Below is a small trained network, with its code and all its weights. Each question gives an input and a target symbol and asks what happens when units are switched off, that is, made to give their printed mean instead of their output.

import numpy as np


def w(rows, s, z=0):
    codes = np.array(rows[::2]) - 128.0
    scale = np.full(codes.shape[1], s)
    scale[-1] = z or s
    return codes * scale


def norm(h):
    return h / np.sqrt((h * h).mean(-1, keepdims=True) + 1e-5)


def f(y):
    return np.maximum(y, 0)


def softmax(a):
    e = np.exp(a - a.max(-1, keepdims=True))
    return e / e.sum(-1, keepdims=True)


def log_softmax(a):
    a = a - a.max(-1, keepdims=True)
    return a - np.log(np.exp(a).sum(-1, keepdims=True))


def net(x, mask):
    ids = ['αβεθμπτψω'.index(c) for c in x.split()]
    T = len(ids)
    res = E[ids] + P[:T]
    u = 0
    for l in range(3):
        r = norm(res)
        for j in range(2):
            rows = slice(2 * j, 2 * j + 2)
            q, k, v = (r @ M[l][rows].T for M in (Q, K, V))
            z = softmax(np.where(np.tri(T) > 0, q @ k.T / 2**0.5, -1e9)) @ v
            o = O[l][rows]
            res = res + np.where(mask[u + j], z, o[:, -1]) @ o[:, :-1]
        u += 2
        y = f(norm(res) @ A[l][:, :-1].T + A[l][:, -1])
        res = res + np.where(mask[u : u + 8], y, B[l][:, -1]) @ B[l][:, :-1]
        u += 8
    return log_softmax(norm(res)[-1] @ U[:, :-1].T + U[:, -1])


Q, K, V, O, A, B = {}, {}, {}, {}, {}, {}
E = w([
[84,27,108,83],'α',
[246,171,70,163],'β',
[103,125,153,132],'ε',
[79,138,176,158],'θ',
[97,165,205,152],'μ',
[118,187,98,170],'π',
[225,53,139,167],'τ',
[84,112,189,123],'ψ',
[124,209,187,149],'ω',
],0.014)
P = w([
[87,157,97,1],'0',
[227,138,245,157],'1',
[189,129,206,153],'2',
[162,119,193,156],'3',
[131,112,182,171],'4',
[119,109,174,174],'5',
[100,106,159,180],'6',
[98,108,157,169],'7',
[104,112,153,159],'8',
[107,111,151,155],'9',
[111,112,152,151],'10',
[125,118,142,123],'11',
[119,111,148,138],'12',
[118,113,144,137],'13',
],0.0067)
Q[0] = w([
[19,194,159,254],'0.h0',
[110,189,99,218],'0.h0',
[100,144,192,219],'0.h1',
[72,93,159,209],'0.h1',
],0.0076)
K[0] = w([
[162,56,199,251],'0.h0',
[173,97,108,196],'0.h0',
[141,125,143,103],'0.h1',
[66,179,109,38],'0.h1',
],0.013)
V[0] = w([
[145,175,214,75],'0.h0',
[97,213,59,131],'0.h0',
[3,127,120,129],'0.h1',
[216,72,202,199],'0.h1',
],0.006)
O[0] = w([
[139,146,77,168,184],'0.h0',
[97,113,53,194,4],'0.h0',
[253,140,107,83,120],'0.h1',
[82,75,170,244,219],'0.h1',
],0.0066,0.0034)
A[0] = w([
[68,74,131,212,11],'0.n0',
[2,124,19,121,250],'0.n1',
[136,151,111,89,109],'0.n2',
[49,1,109,95,145],'0.n3',
[146,38,211,138,89],'0.n4',
[117,138,156,110,3],'0.n5',
[68,169,145,196,142],'0.n6',
[145,93,230,112,67],'0.n7',
],0.0081,0.0014)
B[0] = w([
[141,88,150,62,189],'0.n0',
[80,153,184,255,142],'0.n1',
[77,101,198,123,135],'0.n2',
[4,112,227,162,181],'0.n3',
[46,106,90,22,254],'0.n4',
[67,103,56,141,142],'0.n5',
[205,211,121,55,179],'0.n6',
[235,193,84,77,234],'0.n7',
],0.0048,0.0069)
Q[1] = w([
[232,111,138,142],'1.h0',
[128,82,145,147],'1.h0',
[168,91,115,92],'1.h1',
[115,93,55,249],'1.h1',
],0.013)
K[1] = w([
[209,116,158,149],'1.h0',
[123,5,236,129],'1.h0',
[125,120,53,105],'1.h1',
[51,202,110,145],'1.h1',
],0.011)
V[1] = w([
[254,148,218,137],'1.h0',
[27,199,31,69],'1.h0',
[249,85,11,85],'1.h1',
[173,150,174,91],'1.h1',
],0.0062)
O[1] = w([
[67,178,41,67,254],'1.h0',
[175,145,201,126,6],'1.h0',
[206,152,44,110,150],'1.h1',
[41,36,122,3,187],'1.h1',
],0.0054,0.0044)
A[1] = w([
[107,200,105,180,215],'1.n0',
[121,190,124,164,61],'1.n1',
[182,100,169,173,70],'1.n2',
[151,152,142,85,51],'1.n3',
[179,147,192,45,112],'1.n4',
[164,100,59,246,5],'1.n5',
[148,161,156,122,131],'1.n6',
[218,99,155,139,151],'1.n7',
],0.012,0.0029)
B[1] = w([
[189,77,248,85,191],'1.n0',
[222,162,164,145,162],'1.n1',
[177,70,2,231,135],'1.n2',
[95,133,65,166,182],'1.n3',
[50,125,99,121,254],'1.n4',
[26,90,131,185,180],'1.n5',
[152,93,66,227,171],'1.n6',
[109,223,85,198,150],'1.n7',
],0.0065,0.0066)
Q[2] = w([
[153,161,53,142],'2.h0',
[76,86,246,168],'2.h0',
[110,115,169,83],'2.h1',
[30,141,127,61],'2.h1',
],0.011)
K[2] = w([
[98,133,249,121],'2.h0',
[160,119,101,150],'2.h0',
[138,104,98,170],'2.h1',
[145,108,112,109],'2.h1',
],0.015)
V[2] = w([
[217,45,99,123],'2.h0',
[63,212,204,68],'2.h0',
[134,106,142,2],'2.h1',
[139,26,209,97],'2.h1',
],0.0074)
O[2] = w([
[103,86,119,34,101],'2.h0',
[48,35,225,100,166],'2.h0',
[182,129,165,149,254],'2.h1',
[63,2,224,163,245],'2.h1',
],0.0071,0.0021)
A[2] = w([
[192,44,104,207,134],'2.n0',
[68,223,122,154,203],'2.n1',
[68,235,139,168,86],'2.n2',
[100,110,204,146,68],'2.n3',
[164,155,49,155,158],'2.n4',
[113,146,181,151,31],'2.n5',
[191,155,111,100,3],'2.n6',
[109,164,254,84,203],'2.n7',
],0.01,0.0034)
B[2] = w([
[81,234,81,58,210],'2.n0',
[92,168,63,186,200],'2.n1',
[73,63,146,163,173],'2.n2',
[245,60,2,218,188],'2.n3',
[200,70,138,131,174],'2.n4',
[98,80,233,149,144],'2.n5',
[152,56,107,123,141],'2.n6',
[114,179,132,82,254],'2.n7',
],0.0069,0.0065)
U = w([
[125,44,198,127,245],'α',
[153,122,77,222,103],'β',
[141,141,102,53,129],'ε',
[97,147,113,117,52],'θ',
[70,147,125,164,37],'μ',
[211,124,147,103,252],'π',
[185,39,53,115,136],'τ',
[77,154,161,5,52],'ψ',
[95,169,156,165,131],'ω',
],0.012,0.0039)

Each question gives the input, a string of symbols that net reads in full, and the target symbol t.
The units are the heads (2 rows each of Q, K, V and O) and the neurons (one row each of A and B). Each row of codes is followed by its name. A weight is (code - 128) times the scale printed after its matrix; where a second scale follows, it is the last column's (O, A, B and U).
mask holds one flag per unit, layer by layer, with each layer's heads first. A switched-off unit (its flag False) gives its mean, the last column of its rows in O or B, instead of its output. The means were averaged over made-up inputs and are rounded, as every weight is.
A unit's drop is (log p(t) with every unit on - log p(t) with that unit switched off) / (log p(t) with every unit on - log p(t) with every unit switched off).
The circuit of an input: a set's keep is (log p(t) with only the set's units on - log p(t) with every unit switched off) / (log p(t) with every unit on - log p(t) with every unit switched off). Starting from the 12 units with the biggest drops (on a tie, the unit counted first), units are removed one at a time, each time the one whose removal leaves the highest keep (on an exact tie, the one counted first), for as long as the keep stays at least 0.8.
units of the circuit, in order: the units of the circuit, biggest drop first
unit that matters most: the unit with the biggest drop
k most important neurons: the k neurons with the biggest drops, biggest first
k most important neurons of layer l: the k neurons of layer l with the biggest drops, biggest first
which heads matter: for each layer, one digit per head in row order, 1 if its drop is at least 0.15 and else 0, layers parted by /
input τ θ τ π π τ π ψ ψ β μ, target α: 3 most important neurons -> (0.n4 2.n0 1.n6)
input τ τ α τ β, target α: most important neuron of layer 1 -> (1.n0)
input μ π π ψ τ τ π, target π: which heads matter -> 00 / 01 / 00
input π τ β π, target β: units of the circuit, in order -> (1.h0 1.n6)
input τ π ε θ, target α: units of the circuit, in order -> (2.h1 2.n0)
input τ π ω π π α α ψ, target α: 2 most important neurons -> (2.n3 2.n0)
input τ π ψ β, target α: which heads matter -> 01 / 11 / 00
input τ μ μ ψ α ε ω τ τ ω, target α: which heads matter -> 11 / 11 / 11
input ψ τ θ, target ε: units of the circuit, in order -> (0.h1 1.h1)
input τ τ α ε τ β τ τ π, target α: units of the circuit, in order -> (0.n4 1.n0)
input τ θ μ, target α: which heads matter -> 01 / 00 / 01
input τ τ α β α π α π ψ α τ α, target α: units of the circuit, in order -> (1.h0 0.n3)
input ε τ τ ε τ α π, target τ: units of the circuit, in order -> (0.h1 2.n4 2.n0)
input α ε τ, target ψ: 2 most important neurons -> (2.n0 2.n3)
input τ ψ α ψ π ω τ π τ ψ ψ π π π, target α: 2 most important neurons -> (1.n0 2.n5)
input α τ τ θ τ μ τ β τ π, target ψ: units of the circuit, in order -> (1.n0)
input τ μ τ τ τ τ τ τ τ τ, target α: which heads matter -> 11 / 11 / 01
input τ α ψ ε, target α: which heads matter -> 01 / 00 / 01
input τ ψ τ τ ε β θ, target α: 4 most important neurons -> (0.n4 2.n0 1.n6 1.n3)
input τ ε π ε, target α: unit that matters most -> 0.h1
input ε ψ ω α, target α: which heads matter -> 10 / 10 / 00
input π ψ τ π ε β ψ π ψ π ω, target β: 4 most important neurons of layer 1 -> (1.n6 1.n3 1.n4 1.n7)
